Moves between elements:
$: gl->nt, nq->lz, cq->qp, nm->mc, bh->rl, lz->nq, pc->nc, dj->sj, mz->qj, cf->bp, cz->cg, ff->cl, pj->fm, qj->mz, nt->gl, ls->nf, cg->cz, qp->cq, mj->ft, fm->pj, fp->rp, sj->dj, zz->zc, ct->tn, cj->th, zp->fz, hg->rd, cl->ff, rl->bh, mn->ds, ft->mj, nf->ls, nz->gt, ds->mn, gt->nz, rd->hg, fz->zp, mc->nm, nc->pc, bp->cf, zc->zz, rp->fp, tn->ct, th->cj
§: gl->tp, nq->pq, cq->mj, nm->cz, sm->fp, pc->fz, pz->rl, dj->jg, mz->cf, cf->mz, cz->nm, sz->zc, ff->ds, hd->gt, qj->bp, ls->ct, cg->mc, qp->ft, mj->cq, fm->zn, fp->sm, ct->ls, jg->dj, zp->nc, cl->mn, pq->nq, rl->pz, mn->cl, ft->qp, nf->tn, ds->ff, gt->hd, rd->cd, fz->pc, mc->cg, cn->th, cd->rd, nc->zp, tp->gl, bp->qj, zc->sz, zn->fm, tn->nf, th->cn
!: gl->nf, nq->jq, dd->fp, cq->mc, nm->qp, bc->fm, bh->ds, pc->zc, pz->cl, dj->mz, jq->nq, mz->dj, cf->jg, cz->ft, sz->fz, qj->sj, nt->ls, ls->nt, cg->mj, qp->nm, mj->cg, rt->th, fm->bc, fp->dd, sj->qj, zz->nc, jg->cf, pn->rd, cl->pz, rl->mn, mn->rl, ft->cz, nf->gl, ds->bh, gt->dq, rd->pn, dq->gt, fz->sz, mc->cq, nc->zz, tp->tn, zc->pc, tn->tp, th->rt
%: gl->mc, nq->mn, dd->zc, cq->nf, nm->nt, sm->fz, lz->ds, pc->fp, dj->pn, jq->rl, mz->rd, cf->cd, qj->hg, nt->nm, ls->qp, cg->tp, qp->ls, mj->tn, gf->th, fm->jn, fp->pc, jn->fm, ct->ft, hg->qj, pn->dj, cl->pq, pq->cl, rl->jq, mn->nq, ft->ct, nf->cq, zq->gt, ds->lz, gt->zq, rd->mz, fz->sm, mc->gl, cd->cf, nc->rp, tp->cg, zc->dd, rp->nc, tn->mj, th->gf
&: gl->jq, nq->nf, cq->mn, nm->bh, bc->zc, bh->nm, lz->ls, pc->fm, pz->cg, dj->dq, jq->gl, mz->gt, cf->hd, ff->ft, pj->nc, hd->cf, qj->nz, ls->lz, cg->pz, qp->ds, mj->cl, fm->pc, fp->jn, jn->fp, cl->mj, pq->tn, rl->mc, mn->cq, ft->ff, nf->nq, nz->qj, zq->rd, ds->qp, gt->mz, rd->zq, dq->dj, fz->zn, mc->rl, nc->pj, zc->bc, zn->fz, tn->pq, th->gr, gr->th
^: gl->pn, nq->zq, cq->mz, nm->sj, pc->th, dj->mc, mz->cq, cf->mj, hd->cl, qj->qp, ls->hg, cg->jg, qp->qj, mj->cf, rt->zc, gf->fp, fm->gr, fp->gf, sj->nm, cj->nc, jg->cg, hg->ls, pn->gl, cl->hd, rl->dq, mn->gt, ft->bp, nf->rd, nz->ds, zq->nq, ds->nz, gt->mn, rd->nf, dq->rl, fz->cn, mc->dj, cn->fz, cd->tn, nc->cj, bp->ft, zc->rt, tn->cd, th->pc, gr->fm
+: gl->dd, nq->jn, dd->gl, cq->pc, nm->zz, sm->tn, bc->rl, pc->cq, dj->rt, mz->th, cf->cn, sz->cg, pj->ds, qj->cj, ls->rp, cg->sz, qp->nc, mj->fz, rt->dj, gf->rd, fm->mn, fp->nf, zz->nm, jn->nq, cj->qj, zp->ft, cl->zn, rl->bc, mn->fm, ft->zp, nf->fp, ds->pj, gt->gr, rd->gf, fz->mj, mc->zc, cn->cf, nc->qp, zc->mc, zn->cl, rp->ls, tn->sm, th->mz, gr->gt

In the rows, 64 means zero.

The rows follow the links: the fewer symbols apart two elements are, the more alike their rows tend to be.

Rows of some elements; one shown again gets a slightly different row:
jq: 85 60 55 51 62 50 74 50 90 56 34 56 43 71 66 43 35 66 64 30 65 95 73 71 43 64 63 82 43 53 69 63 86 78 77 53 71 49 72 55 51 88 42 75 74 64 42 17 74 75 74 36 63 95 68 71 93 71
rd: 61 81 74 43 91 40 69 64 102 52 68 40 35 67 81 34 65 61 48 44 82 43 47 76 87 47 96 80 66 45 74 78 85 71 77 78 64 64 95 67 109 71 78 73 81 89 82 48 61 60 71 58 69 69 68 69 70 60
nt: 77 61 58 55 75 70 93 53 65 70 39 45 59 66 44 81 19 63 59 55 64 91 69 52 54 45 55 34 73 56 69 78 74 65 46 37 62 90 62 23 79 69 67 62 89 82 56 62 63 45 62 41 55 63 60 55 67 77
rp: 66 77 90 62 74 50 56 75 39 64 49 41 69 72 61 85 51 70 70 83 50 50 62 72 46 64 49 66 104 57 72 82 81 71 50 61 57 98 63 12 60 65 93 29 80 81 82 78 64 65 73 70 72 72 90 71 42 79
ct: 47 87 72 63 47 66 72 73 56 63 50 46 36 86 67 72 46 55 67 64 67 70 48 59 46 56 90 37 88 50 75 112 60 65 58 45 58 99 60 15 72 81 82 68 75 73 83 78 51 49 79 66 53 62 60 56 48 63
mj: 50 70 64 67 49 84 55 95 67 62 76 82 40 63 78 53 98 64 74 74 80 65 54 58 74 54 120 53 57 65 42 56 50 50 76 64 63 62 72 98 56 60 55 85 47 61 67 62 55 41 77 82 36 45 35 64 50 68
pc: 70 58 74 58 76 63 31 87 45 61 77 65 74 56 67 70 90 78 78 94 59 45 78 62 79 69 63 87 71 60 44 23 76 56 68 85 60 60 82 89 39 32 70 32 39 59 77 71 73 66 51 92 57 69 71 82 41 60
dj: 82 47 47 63 86 75 82 52 82 70 98 65 74 56 59 51 52 73 50 41 77 67 65 55 105 55 60 50 42 70 64 41 64 66 72 92 56 21 78 95 90 61 32 79 97 61 47 47 65 65 61 46 66 60 35 60 75 40
mn: 55 82 59 83 37 45 54 59 88 46 65 68 57 68 67 49 78 60 69 59 67 65 72 73 50 62 87 90 44 78 50 35 61 36 74 62 71 49 45 100 47 76 48 96 8 50 54 56 75 85 60 66 53 62 58 67 91 72

Each walk starts at a row. The symbols on each line, taken left to right, move it on to the next element.
Answer with the element's row; about right is enough.
92 45 66 26 86 69 50 73 51 61 43 64 64 53 62 64 52 83 83 76 63 76 80 69 70 69 32 76 61 46 62 55 100 93 67 77 68 66 94 43 52 51 61 32 90 72 70 33 81 57 74 54 71 92 66 77 47 71
+ § % § % § -> 78 42 62 35 67 87 71 72 78 61 43 74 35 69 67 52 52 65 69 46 81 93 62 55 68 59 75 45 47 44 60 83 76 89 81 61 68 63 99 50 60 73 45 67 99 71 62 31 61 44 87 38 52 81 45 70 61 66
% % ! $ $ § % $ -> 55 85 68 99 47 65 76 67 48 66 83 32 75 82 51 86 47 71 66 72 64 58 53 50 58 43 79 26 91 79 58 64 58 29 44 52 40 79 31 38 72 70 66 73 43 75 73 96 54 69 67 63 56 41 49 49 55 79
61 62 67 70 59 43 31 71 55 59 55 78 81 57 61 61 96 74 79 76 58 57 86 83 48 84 39 109 60 66 51 35 66 66 63 68 75 53 57 92 29 59 69 47 28 48 63 61 77 78 53 88 71 72 85 74 66 73
^ ^ + § % % -> 45 67 59 79 30 68 56 69 73 52 62 89 46 68 67 42 97 53 71 50 69 67 58 77 39 72 94 83 44 77 56 61 44 49 83 50 76 54 50 99 42 77 47 94 20 46 54 57 65 65 61 71 47 60 52 60 85 68
$ $ $ $ ^ & & ^ % § -> 59 73 73 56 61 27 62 60 99 45 36 55 32 74 69 37 61 62 52 39 70 76 66 84 35 56 82 104 60 55 66 71 75 68 76 49 83 71 69 59 62 85 64 84 40 67 69 40 70 76 75 52 62 89 75 77 87 80
50 73 70 48 47 51 59 65 92 47 33 70 23 72 76 38 72 45 66 44 69 81 58 87 38 63 91 85 60 47 71 94 62 73 84 42 84 81 76 57 51 88 64 86 42 63 69 38 65 62 79 51 48 80 75 69 83 68
§ ^ ^ & $ ^ $ § ^ ^ -> 49 69 71 32 67 66 74 72 88 55 61 61 31 65 87 31 78 53 52 45 84 48 39 80 83 63 102 70 61 49 83 98 64 89 82 73 70 66 96 57 93 76 76 83 89 80 84 52 45 44 76 62 62 64 70 60 57 50
^ ! ! & % & ^ -> 48 68 61 66 69 83 64 70 78 70 96 82 51 58 82 39 106 58 48 62 83 42 44 69 95 68 102 56 49 68 56 74 47 64 80 87 61 49 81 103 89 59 61 97 67 66 74 73 47 46 54 77 61 35 43 53 65 48
69 68 80 43 72 35 39 66 70 49 28 63 51 64 69 55 72 71 65 69 56 60 82 86 47 77 46 116 70 49 64 70 86 81 63 61 83 74 77 56 42 71 73 47 45 60 70 44 69 76 69 68 80 102 90 87 61 77
+ & & + % $ -> 55 81 79 90 47 48 51 59 40 63 62 62 97 61 53 90 60 70 73 88 41 54 70 70 35 78 25 71 81 80 66 60 51 57 44 57 60 80 30 50 33 61 79 51 35 45 61 85 71 87 59 77 74 61 88 64 65 65
$ § § & § § % % + ^ -> 66 75 63 70 81 65 67 63 92 53 113 60 58 57 81 47 79 66 43 53 78 33 55 71 98 55 91 75 59 73 61 43 66 49 68 90 44 40 71 106 102 61 61 88 59 76 70 74 56 64 50 78 61 41 52 70 66 52
72 49 39 79 58 74 87 43 49 83 62 70 85 65 45 93 24 62 57 66 62 91 75 36 72 47 56 14 67 74 59 52 59 38 41 49 52 73 38 49 70 61 60 62 77 73 47 85 68 51 53 48 56 43 58 50 66 82
! $ & & $ ^ ^ & -> 51 89 59 104 24 40 81 53 60 61 61 50 80 79 53 75 45 63 59 65 51 71 55 57 33 57 64 52 75 86 71 68 50 35 45 49 54 77 16 51 62 84 63 85 23 53 58 87 68 90 61 62 62 50 65 57 84 71
% % ^ & % ^ -> 62 85 77 64 61 48 80 64 64 57 56 34 52 85 61 77 36 64 59 61 72 57 43 54 47 44 81 48 93 57 70 81 75 59 56 46 51 95 46 13 75 83 85 61 71 93 77 77 59 64 76 51 57 64 71 63 55 75
85 34 57 51 79 82 50 74 42 69 71 76 82 53 56 74 62 84 76 88 59 70 85 56 79 71 38 66 46 57 46 27 83 73 58 83 62 39 71 81 38 35 52 26 88 64 55 51 81 66 68 71 68 81 54 78 43 66
& + + + & § & -> 67 44 35 73 36 81 72 60 76 69 53 100 59 57 52 56 62 54 74 41 63 103 73 58 47 72 60 52 26 67 60 54 53 66 80 58 70 38 63 95 39 77 23 83 55 38 41 40 69 62 79 46 52 71 43 64 92 55
§ ^ ^ & $ ^ $ § ^ ^ -> 66 42 44 50 61 92 77 57 75 81 94 86 59 57 62 49 73 61 60 49 74 66 61 54 95 67 71 35 36 64 66 71 42 73 79 80 61 29 86 92 82 59 40 86 101 59 55 53 55 56 64 53 63 57 40 51 68 38
89 36 45 67 64 85 71 69 68 60 76 61 65 64 51 69 46 82 75 53 81 90 72 40 86 51 76 44 41 70 45 25 80 61 77 72 47 31 67 89 63 64 27 67 71 67 47 42 81 56 75 48 46 68 29 69 68 65
% $ $ + % & ! ^ & & -> 62 64 81 72 72 40 44 51 57 63 81 81 98 54 70 53 100 62 51 77 48 32 75 89 73 94 40 115 64 68 66 48 61 74 65 76 76 48 66 94 51 51 79 62 39 46 62 68 71 84 45 84 84 65 86 70 72 51
^ & $ $ & ! & & -> 82 40 49 62 63 65 47 62 49 66 52 88 90 46 48 70 70 75 75 68 53 78 96 66 54 85 22 86 44 70 55 32 68 72 69 73 76 40 68 86 25 57 49 44 53 38 45 44 86 78 57 63 79 85 71 76 69 66
